Here is a tiny trained network, its code and every weight. The questions are about switching its units off for an input and a class, where a switched-off unit gives its printed mean instead of its output.

import numpy as np


def w(rows, s, z=0):
    codes = np.array(rows[::2]) - 128.0
    scale = np.full(codes.shape[1], s)
    scale[-1] = z or s
    return codes * scale


def f(y):
    return np.maximum(y, 0)


def log_softmax(a):
    a = a - a.max(-1, keepdims=True)
    return a - np.log(np.exp(a).sum(-1, keepdims=True))


def net(x, mask):
    res = np.array(x, float).reshape(1, 4) / 4 @ E
    y = f(res @ A[0][:, :-1].T + A[0][:, -1])
    res = res + np.where(mask, y, B[0][:, -1]) @ B[0][:, :-1]
    return log_softmax(res[-1] @ U[:, :-1].T + U[:, -1])


A, B = {}, {}
E = w([
[24,179,207],'x0',
[27,131,41],'x1',
[128,129,127],'x2',
[89,2,157],'x3',
],0.0079)
A[0] = w([
[206,104,112,150],'neuron 1',
[174,121,193,51],'neuron 2',
[77,132,92,72],'neuron 3',
[91,189,46,113],'neuron 4',
[169,154,172,108],'neuron 5',
[128,135,149,204],'neuron 6',
[110,92,125,138],'neuron 7',
[151,194,80,158],'neuron 8',
[171,136,155,170],'neuron 9',
[145,81,197,93],'neuron 10',
[104,154,212,119],'neuron 11',
[116,7,128,31],'neuron 12',
[42,157,167,92],'neuron 13',
[179,116,157,79],'neuron 14',
[110,137,101,98],'neuron 15',
[136,194,97,64],'neuron 16',
[166,122,160,76],'neuron 17',
[140,210,131,80],'neuron 18',
[128,173,122,138],'neuron 19',
[110,137,162,175],'neuron 20',
[81,142,188,52],'neuron 21',
[49,156,212,1],'neuron 22',
[106,165,250,105],'neuron 23',
[156,113,99,25],'neuron 24',
[146,179,111,67],'neuron 25',
[181,176,172,112],'neuron 26',
[237,99,89,80],'neuron 27',
[114,151,220,115],'neuron 28',
[149,132,216,93],'neuron 29',
[212,119,92,153],'neuron 30',
[112,39,193,80],'neuron 31',
[63,105,88,81],'neuron 32',
[171,53,72,84],'neuron 33',
[87,121,35,50],'neuron 34',
[77,52,134,91],'neuron 35',
[155,114,96,18],'neuron 36',
[144,108,65,88],'neuron 37',
[113,79,138,22],'neuron 38',
[115,82,145,217],'neuron 39',
[134,110,121,235],'neuron 40',
],0.014,0.0092)
B[0] = w([
[85,159,78,222],'neuron 1',
[86,42,159,171],'neuron 2',
[111,50,143,173],'neuron 3',
[128,67,158,233],'neuron 4',
[117,43,180,187],'neuron 5',
[123,163,136,225],'neuron 6',
[161,163,138,173],'neuron 7',
[205,150,164,235],'neuron 8',
[83,113,163,210],'neuron 9',
[152,95,169,182],'neuron 10',
[139,151,62,224],'neuron 11',
[205,139,120,190],'neuron 12',
[140,102,61,243],'neuron 13',
[87,69,130,164],'neuron 14',
[135,94,137,148],'neuron 15',
[228,108,154,172],'neuron 16',
[98,82,129,154],'neuron 17',
[199,122,125,197],'neuron 18',
[177,142,132,188],'neuron 19',
[127,164,89,213],'neuron 20',
[151,117,69,181],'neuron 21',
[136,116,47,208],'neuron 22',
[102,134,43,254],'neuron 23',
[90,156,19,133],'neuron 24',
[254,115,129,159],'neuron 25',
[162,69,182,208],'neuron 26',
[113,111,54,225],'neuron 27',
[111,128,69,222],'neuron 28',
[105,73,140,197],'neuron 29',
[113,170,74,233],'neuron 30',
[214,113,136,202],'neuron 31',
[125,80,133,194],'neuron 32',
[120,138,78,200],'neuron 33',
[95,33,153,186],'neuron 34',
[245,125,144,200],'neuron 35',
[119,174,44,132],'neuron 36',
[88,111,62,167],'neuron 37',
[243,184,147,136],'neuron 38',
[180,218,176,241],'neuron 39',
[81,178,173,249],'neuron 40',
],0.0095,0.0076)
U = w([
[123,143,51,87],'0',
[209,151,158,70],'1',
[121,143,136,251],'2',
[104,60,162,164],'3',
[79,249,179,130],'4',
[46,158,183,65],'5',
],0.015,0.02)

Each question gives the input, the list of numbers given to net, and the class t.
The units are the neurons (one row each of A and B). Each row of codes is followed by its name. A weight is (code - 128) times the scale printed after its matrix; where a second scale follows, it is the last column's (A, B and U).
mask holds one flag per neuron, in row order. A switched-off neuron (its flag False) gives its mean, the last column of its row in B, instead of its output. The means were averaged over made-up inputs and are rounded, as every weight is.
A unit's drop is (log p(t) with every unit on - log p(t) with that unit switched off) / (log p(t) with every unit on - log p(t) with every unit switched off).
The circuit of an input: a set's keep is (log p(t) with only the set's units on - log p(t) with every unit switched off) / (log p(t) with every unit on - log p(t) with every unit switched off). Starting from the 12 units with the biggest drops (on a tie, the unit counted first), units are removed one at a time, each time the one whose removal leaves the highest keep (on an exact tie, the one counted first), for as long as the keep stays at least 0.8.
circuit, biggest first: the units of the circuit, biggest drop first
unit that matters most: the unit with the biggest drop
k most important neurons: the k neurons with the biggest drops, biggest first
drop when u is switched off: that unit's drop, to one decimal
input [3,-1,-1,4], class 1: circuit, biggest first	neuron 31; neuron 39
input [-6,-6,3,-4], class 0: circuit, biggest first	neuron 27
input [6,-3,-4,-4], class 0: circuit, biggest first	neuron 23; neuron 11
input [-5,-2,-1,6], class 1: 3 most important neurons	neuron 12; neuron 31; neuron 39
input [6,8,6,-5], class 3: circuit, biggest first	neuron 4; neuron 3
input [-7,8,-5,-1], class 3: 3 most important neurons	neuron 34; neuron 4; neuron 23
input [7,-7,0,-6], class 0: 3 most important neurons	neuron 23; neuron 11; neuron 28
input [-4,6,2,-6], class 1: circuit, biggest first	neuron 8; neuron 16
input [6,-7,-5,-3], class 3: circuit, biggest first	neuron 5; neuron 29
input [-4,7,6,-6], class 3: circuit, biggest first	neuron 34; neuron 4
input [8,-7,4,1], class 0: 2 most important neurons	neuron 23; neuron 11
input [5,0,4,-4], class 0: drop when neuron 11 is switched off	0.2
input [0,8,-2,-7], class 3: drop when neuron 39 is switched off	0.2
input [-8,-6,5,5], class 0: unit that matters most	neuron 27
input [5,-8,7,0], class 3: drop when neuron 26 is switched off	0.1
input [6,-7,4,1], class 3: drop when neuron 30 is switched off	0.4
